Below are the code and all the weights of a small trained network. Each question names an input and a class and asks about switching units off, where a switched-off unit gives its printed mean instead of its output.

import numpy as np


def w(rows, s, z=0):
    codes = np.array(rows[::2]) - 128.0
    scale = np.full(codes.shape[1], s)
    scale[-1] = z or s
    return codes * scale


def norm(h):
    return h / np.sqrt((h * h).mean(-1, keepdims=True) + 1e-5)


def f(y):
    return y / 2 * (1 + np.tanh(0.7978845608 * (y + 0.044715 * y**3)))


def log_softmax(a):
    a = a - a.max(-1, keepdims=True)
    return a - np.log(np.exp(a).sum(-1, keepdims=True))


def net(x, mask):
    res = np.array(x, float).reshape(1, 5) / 4 @ E
    u = 0
    for l in range(2):
        y = f(norm(res) @ A[l][:, :-1].T + A[l][:, -1])
        res = res + np.where(mask[u : u + 13], y, B[l][:, -1]) @ B[l][:, :-1]
        u += 13
    return log_softmax(norm(res)[-1] @ U[:, :-1].T + U[:, -1])


A, B = {}, {}
E = w([
[140,117,171,94,124,122,26,121,239,131,138],'x0',
[148,238,254,89,135,145,84,135,58,154,138],'x1',
[222,87,117,148,116,112,84,115,113,204,125],'x2',
[129,182,11,175,126,14,51,97,141,103,160],'x3',
[201,89,69,171,133,176,8,103,31,49,131],'x4',
],0.003)
A[0] = w([
[144,42,118,137,141,185,99,120,125,89,123,84],'L0N0',
[157,129,214,116,135,172,92,128,42,133,124,55],'L0N1',
[86,165,182,117,136,125,162,124,196,105,129,80],'L0N2',
[160,125,163,121,133,104,76,125,221,205,122,20],'L0N3',
[143,145,26,157,118,101,27,129,84,89,126,56],'L0N4',
[131,165,216,120,126,147,196,136,87,174,122,64],'L0N5',
[170,99,127,136,128,165,27,124,64,79,134,83],'L0N6',
[164,97,117,128,129,103,63,132,197,189,125,44],'L0N7',
[111,100,91,123,126,138,207,120,150,127,128,80],'L0N8',
[138,131,159,126,130,164,140,137,53,148,121,130],'L0N9',
[149,25,56,144,114,165,163,124,122,126,131,92],'L0N10',
[74,147,254,110,137,171,128,127,195,106,129,4],'L0N11',
[142,155,181,141,131,129,187,115,35,188,141,21],'L0N12',
],0.0086,0.0031)
B[0] = w([
[132,94,72,128,117,89,126,129,200,207,75,184],'L0N0',
[23,209,145,194,92,176,158,163,85,183,113,248],'L0N1',
[74,170,58,94,49,149,118,172,201,150,144,199],'L0N2',
[129,50,189,112,65,69,97,110,91,149,223,212],'L0N3',
[114,171,57,55,171,118,81,80,112,49,151,250],'L0N4',
[255,126,22,74,180,51,152,124,121,142,72,255],'L0N5',
[89,119,107,213,67,202,21,122,185,181,87,237],'L0N6',
[155,28,150,114,105,46,125,133,102,189,187,196],'L0N7',
[9,140,167,179,163,106,147,180,102,135,117,177],'L0N8',
[151,183,179,121,110,102,122,136,75,221,109,203],'L0N9',
[129,36,169,124,184,170,132,162,143,85,50,219],'L0N10',
[138,156,166,5,103,203,104,173,207,3,144,240],'L0N11',
[237,146,96,116,197,88,140,121,51,235,89,214],'L0N12',
],0.0097,0.0062)
A[1] = w([
[106,129,162,115,88,156,191,108,88,133,147,89],'L1N0',
[173,144,157,91,103,180,185,122,179,70,179,37],'L1N1',
[139,197,111,116,154,116,109,69,77,40,192,73],'L1N2',
[119,206,196,250,62,223,118,103,105,175,116,9],'L1N3',
[181,43,234,204,82,85,158,73,112,119,255,35],'L1N4',
[82,112,128,164,128,168,64,159,151,96,159,100],'L1N5',
[131,58,182,189,150,162,231,147,122,76,105,4],'L1N6',
[179,150,165,92,97,163,175,115,200,61,154,23],'L1N7',
[118,76,214,160,178,151,197,126,137,105,102,41],'L1N8',
[159,95,136,195,124,109,156,101,122,190,116,108],'L1N9',
[134,194,74,164,128,102,137,52,101,19,218,58],'L1N10',
[109,97,106,151,110,104,187,173,135,143,98,58],'L1N11',
[71,176,138,193,103,124,227,114,151,148,188,95],'L1N12',
],0.0088,0.0021)
B[1] = w([
[66,125,61,70,167,91,71,142,150,169,82,114],'L1N0',
[137,131,133,100,81,139,109,169,164,73,106,177],'L1N1',
[84,129,139,123,138,178,156,96,71,82,184,196],'L1N2',
[95,159,206,214,39,221,102,114,88,162,150,250],'L1N3',
[123,57,215,133,94,46,132,107,108,167,213,254],'L1N4',
[249,136,131,132,146,106,231,102,113,148,109,231],'L1N5',
[96,96,208,131,188,151,148,142,133,106,106,174],'L1N6',
[126,137,151,95,59,148,141,169,150,69,124,184],'L1N7',
[76,112,178,146,158,130,112,194,92,97,117,167],'L1N8',
[166,164,135,64,106,127,141,145,168,54,141,191],'L1N9',
[79,175,142,97,183,127,135,99,67,95,193,200],'L1N10',
[129,154,173,176,130,110,151,118,131,106,151,165],'L1N11',
[121,146,67,176,142,95,137,104,172,148,158,135],'L1N12',
],0.013,0.004)
U = w([
[254,195,104,82,165,69,182,160,66,196,78,106],'0',
[181,48,42,160,152,150,66,78,189,118,62,71],'1',
[139,172,135,41,49,159,140,202,207,51,127,161],'2',
[139,44,205,117,70,40,110,120,121,161,227,165],'3',
[79,74,207,176,210,126,181,195,132,94,70,152],'4',
[88,164,79,114,190,147,104,44,55,45,206,165],'5',
[83,182,81,194,129,67,189,141,189,147,162,5],'6',
[119,189,175,216,49,224,80,121,85,193,106,177],'7',
],0.009,0.0018)

Each question gives the input, the list of numbers given to net, and the class t.
The units are the neurons (one row each of A and B). Each row of codes is followed by its name. A weight is (code - 128) times the scale printed after its matrix; where a second scale follows, it is the last column's (A, B and U).
mask holds one flag per neuron, layer by layer. A switched-off neuron (its flag False) gives its mean, the last column of its row in B, instead of its output. The means were averaged over made-up inputs and are rounded, as every weight is.
A unit's drop is (log p(t) with every unit on - log p(t) with that unit switched off) / (log p(t) with every unit on - log p(t) with every unit switched off).
The circuit of an input: a set's keep is (log p(t) with only the set's units on - log p(t) with every unit switched off) / (log p(t) with every unit on - log p(t) with every unit switched off). Starting from the 12 units with the biggest drops (on a tie, the unit counted first), units are removed one at a time, each time the one whose removal leaves the highest keep (on an exact tie, the one counted first), for as long as the keep stays at least 0.8.
units of the circuit, in order: the units of the circuit, biggest drop first
unit that matters most: the unit with the biggest drop
top k neurons: the k neurons with the biggest drops, biggest first
top k neurons in layer l: the k neurons of layer l with the biggest drops, biggest first
drop when u is switched off: that unit's drop, to one decimal
input [3,-3,4,-4,4], class 1: units of the circuit, in order -> L0N0
input [3,-5,8,-8,7], class 1: top 2 neurons -> L0N0, L0N10
input [7,-8,-2,0,3], class 1: top 2 neurons in layer 0 -> L0N0, L0N4
input [-4,6,-6,5,3], class 5: top 3 neurons -> L0N4, L1N10, L1N2
input [5,8,-5,5,1], class 2: top 3 neurons -> L0N11, L0N9, L0N12
input [-6,-3,5,-1,-7], class 4: top 2 neurons in layer 0 -> L0N8, L0N4
input [3,-6,2,5,1], class 5: top 2 neurons -> L0N4, L0N6
input [6,3,-3,4,7], class 5: top 2 neurons in layer 0 -> L0N4, L0N10
input [1,-1,7,-1,7], class 1: units of the circuit, in order -> L0N0, L0N10
input [-7,8,7,-2,-1], class 0: top 2 neurons in layer 0 -> L0N5, L0N12
input [0,-1,4,-3,-5], class 0: top 3 neurons in layer 0 -> L0N5, L0N12, L0N8
input [3,-5,1,3,3], class 1: top 2 neurons -> L0N10, L0N0
input [-2,-5,3,-5,-8], class 4: top 2 neurons -> L0N8, L0N4
input [-5,-4,0,-8,5], class 4: top neuron -> L0N10
input [0,-4,-1,1,-4], class 6: top 2 neurons in layer 0 -> L0N2, L0N11
input [-4,8,-6,0,-4], class 0: top 2 neurons -> L0N12, L0N5
input [1,-7,4,-7,6], class 4: top 2 neurons -> L0N10, L0N5
input [-5,-6,-7,3,-5], class 4: top 2 neurons in layer 1 -> L1N6, L1N8
input [6,-3,3,-5,-7], class 2: top 2 neurons -> L0N11, L0N2
input [3,-7,-7,6,-2], class 5: unit that matters most -> L0N6
input [3,-5,8,5,4], class 1: top 3 neurons -> L0N4, L0N6, L0N10
input [-6,-5,-7,6,-8], class 6: top 2 neurons -> L1N12, L0N10
input [-4,-2,1,5,6], class 5: top 2 neurons -> L0N4, L1N10
input [-6,4,5,-6,-2], class 0: drop when L0N5 is switched off -> 0.2
input [-1,0,-1,-4,-7], class 2: drop when L0N11 is switched off -> 2.0
input [0,-1,-7,4,7], class 5: drop when L0N4 is switched off -> 4.0
input [-5,3,-6,-6,2], class 0: units of the circuit, in order -> L0N5
input [2,-8,-2,3,-5], class 4: drop when L0N8 is switched off -> 0.0
